[[-33 -31 -33 -28]
 [ 34  32  35  29]
 [ 33  32  33  29]]
->
[[-31 -33]
 [ 32  35]]

[[41  0  0  8  0]
 [22  7  0  7  1]
 [ 0 13 -1  0  1]
 [ 0  1  8  0  5]]
->
[[0 0]
 [7 0]]

[[ 34 -35 -34]
 [ 38 -39 -39]
 [ 37 -22 -25]]
->
[[-35 -34]
 [-39 -39]]

[[-39  37 -41 -38  41]
 [-39  39 -41 -37  42]
 [-36  38 -39 -38  39]]
->
[[ 37 -41]
 [ 39 -41]]

[[ 36 -31 -32  34 -32]
 [-33  31  33 -33  33]
 [-33  32  35 -34  32]
 [-31  36  32 -34  34]]
->
[[-31 -32]
 [ 31  33]]

[[  3 -39   5   8 -36]
 [  2 -11   0  -4 -20]]
->
[[-39   5]
 [-11   0]]
---
[[ 18  11   9]
 [ -2 -31  13]
 [  1 -36  20]
 [-15  -1  29]]
->
[[-31  13]
 [-36  20]]

[[ -7 -31   3]
 [-11 -37   3]
 [-10 -35   3]
 [  0  -5   1]]
->
[[-37   3]
 [-35   3]]

[[  5  -1  17   5 -12]
 [  7  -6   1  20  -8]
 [ -2   9  -5 -16   0]
 [ -7   8 -10   4   8]
 [ -5  18 -10 -26  31]]
->
[[-6  1]
 [ 9 -5]]

[[  8   4   0]
 [-14  21 -23]
 [ -2   5 -26]
 [ -1 -19 -31]]
->
[[ 21 -23]
 [  5 -26]]

[[ -3 -38  -4  -1]
 [ -4 -37  -4  -1]
 [-10  33 -13 -13]]
->
[[-37  -4]
 [ 33 -13]]

[[ -1 -19  29]
 [-16 -18  15]
 [-20 -13  15]
 [-13 -10  25]
 [ 24  20  37]]
->
[[-18  15]
 [-13  15]]
